Below is a small trained network, with its code and all its weights. Each question gives an input and a class and asks what happens when units are switched off, that is, made to give their printed mean instead of their output.

import numpy as np


def w(rows, s, z=0):
    codes = np.array(rows[::2]) - 128.0
    scale = np.full(codes.shape[1], s)
    scale[-1] = z or s
    return codes * scale


def norm(h):
    return h / np.sqrt((h * h).mean(-1, keepdims=True) + 1e-5)


def f(y):
    return np.maximum(y, 0)


def log_softmax(a):
    a = a - a.max(-1, keepdims=True)
    return a - np.log(np.exp(a).sum(-1, keepdims=True))


def net(x, mask):
    res = np.array(x, float).reshape(1, 8) / 4 @ E
    u = 0
    for l in range(4):
        y = f(norm(res) @ A[l][:, :-1].T + A[l][:, -1])
        res = res + np.where(mask[u : u + 4], y, B[l][:, -1]) @ B[l][:, :-1]
        u += 4
    return log_softmax(norm(res)[-1] @ U[:, :-1].T + U[:, -1])


A, B = {}, {}
E = w([
[130,126,130,133,129,128,123,129],'x0',
[128,130,125,128,124,126,128,128],'x1',
[173,97,101,39,121,2,132,138],'x2',
[124,127,142,107,143,139,147,116],'x3',
[217,79,92,102,94,182,103,84],'x4',
[134,57,92,199,107,152,204,194],'x5',
[51,118,42,163,194,129,180,66],'x6',
[128,128,132,122,133,130,136,124],'x7',
],0.0064)
A[0] = w([
[101,160,191,239,76,246,145,134,2],'0.n1',
[30,224,236,215,111,21,254,159,38],'0.n2',
[85,113,251,71,73,119,75,202,81],'0.n3',
[94,167,162,73,124,139,42,103,23],'0.n4',
],0.0051,0.004)
B[0] = w([
[127,150,214,243,162,155,217,53,229],'0.n1',
[42,140,149,185,190,108,45,209,254],'0.n2',
[146,222,1,140,152,175,194,184,215],'0.n3',
[122,140,174,139,192,66,122,43,171],'0.n4',
],0.0086,0.0033)
A[1] = w([
[208,2,138,113,23,199,108,39,56],'1.n1',
[63,68,92,165,199,118,153,63,4],'1.n2',
[208,163,213,133,124,187,144,202,119],'1.n3',
[153,67,151,149,104,44,194,148,205],'1.n4',
],0.0076,0.0018)
B[1] = w([
[126,162,150,182,242,77,130,231,254],'1.n1',
[166,144,36,112,108,129,115,135,224],'1.n2',
[129,174,6,129,62,181,133,117,211],'1.n3',
[102,102,195,60,44,147,141,107,200],'1.n4',
],0.011,0.0055)
A[2] = w([
[76,32,158,165,124,233,201,175,58],'2.n1',
[175,230,189,208,155,114,116,1,2],'2.n2',
[87,120,71,142,91,195,184,112,43],'2.n3',
[114,184,153,140,126,86,120,47,58],'2.n4',
],0.0075,0.0016)
B[2] = w([
[146,81,196,91,88,145,7,109,237],'2.n1',
[145,88,170,93,113,76,103,44,253],'2.n2',
[159,92,59,131,123,149,132,112,242],'2.n3',
[187,94,151,84,80,139,69,137,183],'2.n4',
],0.012,0.0038)
A[3] = w([
[116,18,113,146,77,202,130,225,109],'3.n1',
[114,118,34,167,188,108,164,69,2],'3.n2',
[138,117,125,43,104,68,185,186,133],'3.n3',
[245,115,133,191,227,113,163,86,121],'3.n4',
],0.011,0.0042)
B[3] = w([
[167,163,127,38,189,49,130,84,253],'3.n1',
[147,254,69,112,95,208,140,137,193],'3.n2',
[99,84,134,220,110,209,146,89,240],'3.n3',
[44,98,184,165,129,108,167,192,243],'3.n4',
],0.012,0.0065)
U = w([
[183,216,46,85,86,205,146,169,180],'0',
[44,153,195,168,211,62,152,217,29],'1',
[196,90,170,7,139,62,70,60,4],'2',
[85,57,179,158,66,191,151,60,202],'3',
],0.013,0.0017)

Each question gives the input, the list of numbers given to net, and the class t.
The units are the neurons (one row each of A and B). Each row of codes is followed by its name. A weight is (code - 128) times the scale printed after its matrix; where a second scale follows, it is the last column's (A, B and U).
mask holds one flag per neuron, layer by layer. A switched-off neuron (its flag False) gives its mean, the last column of its row in B, instead of its output. The means were averaged over made-up inputs and are rounded, as every weight is.
A unit's drop is (log p(t) with every unit on - log p(t) with that unit switched off) / (log p(t) with every unit on - log p(t) with every unit switched off).
The circuit of an input: a set's keep is (log p(t) with only the set's units on - log p(t) with every unit switched off) / (log p(t) with every unit on - log p(t) with every unit switched off). Starting from the 12 units with the biggest drops (on a tie, the unit counted first), units are removed one at a time, each time the one whose removal leaves the highest keep (on an exact tie, the one counted first), for as long as the keep stays at least 0.8.
units of the circuit, in order: the units of the circuit, biggest drop first
unit that matters most: the unit with the biggest drop
top k neurons: the k neurons with the biggest drops, biggest first
k most important neurons of layer l: the k neurons of layer l with the biggest drops, biggest first
input [-5,-4,-8,-4,-5,5,3,-1], class 3: top 2 neurons => [0.n1 1.n1]
input [7,-5,-7,-1,-5,3,-5,-4], class 3: 2 most important neurons of layer 1 => [1.n1 1.n2]
input [8,7,6,3,-1,4,8,4], class 0: top neuron => [1.n2]
input [-6,0,8,0,-2,-6,-5,-6], class 3: units of the circuit, in order => [3.n3 3.n1]
input [0,-4,-2,2,0,-7,7,2], class 0: top 2 neurons => [1.n2 2.n1]
input [6,7,-3,-8,8,7,7,-4], class 1: top 3 neurons => [1.n1 3.n4 1.n3]
input [7,3,4,1,0,5,3,5], class 2: units of the circuit, in order => [1.n4 3.n1]
input [-6,-1,3,1,-1,8,7,6], class 2: top 3 neurons => [1.n4 3.n1 2.n1]
input [4,-6,-2,-1,-1,3,3,5], class 0: 2 most important neurons of layer 3 => [3.n2 3.n4]
input [2,-4,-5,3,-2,-4,5,-3], class 0: top 4 neurons => [1.n2 3.n2 2.n1 1.n1]
input [-1,-2,6,4,0,4,6,6], class 0: 2 most important neurons of layer 2 => [2.n1 2.n3]
input [-5,0,2,2,-5,-6,-6,0], class 0: top 2 neurons => [0.n3 3.n4]
input [-4,3,8,8,-7,1,7,2], class 3: units of the circuit, in order => [3.n3 1.n1]
input [-4,3,7,-4,0,-4,-4,-3], class 3: unit that matters most => 3.n3
input [6,-2,-7,6,0,8,6,8], class 2: units of the circuit, in order => [2.n1 3.n1]
input [-6,6,-1,-7,-4,-7,6,0], class 2: top 4 neurons => [1.n3 2.n4 1.n1 0.n3]
input [-4,-8,5,-6,3,-4,4,-7], class 3: 3 most important neurons of layer 0 => [0.n2 0.n3 0.n4]
input [1,-5,-8,-3,8,2,1,-5], class 1: top 4 neurons => [1.n1 3.n4 1.n4 0.n2]
input [-1,-4,-7,0,-5,-2,-4,4], class 3: top 3 neurons => [1.n1 0.n1 2.n2]
input [6,-3,-4,0,4,7,-3,0], class 2: unit that matters most => 2.n1
input [4,7,4,5,-6,7,5,-5], class 2: top 2 neurons => [1.n1 3.n1]
input [-7,-2,-7,-5,-5,3,-5,-1], class 3: top 2 neurons => [0.n1 1.n1]
input [-4,2,5,-1,-6,6,6,6], class 0: top 3 neurons => [1.n2 1.n1 3.n4]
input [-1,0,6,-6,7,-5,-6,-7], class 1: top 2 neurons => [1.n1 0.n2]
input [0,-3,-1,7,-5,-6,0,3], class 2: 2 most important neurons of layer 2 => [2.n4 2.n2]
input [2,6,-1,2,7,7,-6,7], class 1: 2 most important neurons of layer 0 => [0.n2 0.n3]
input [-2,4,-4,2,4,0,7,-6], class 0: unit that matters most => 1.n2
input [-1,-3,1,2,8,-8,6,6], class 1: 3 most important neurons of layer 1 => [1.n1 1.n4 1.n3]
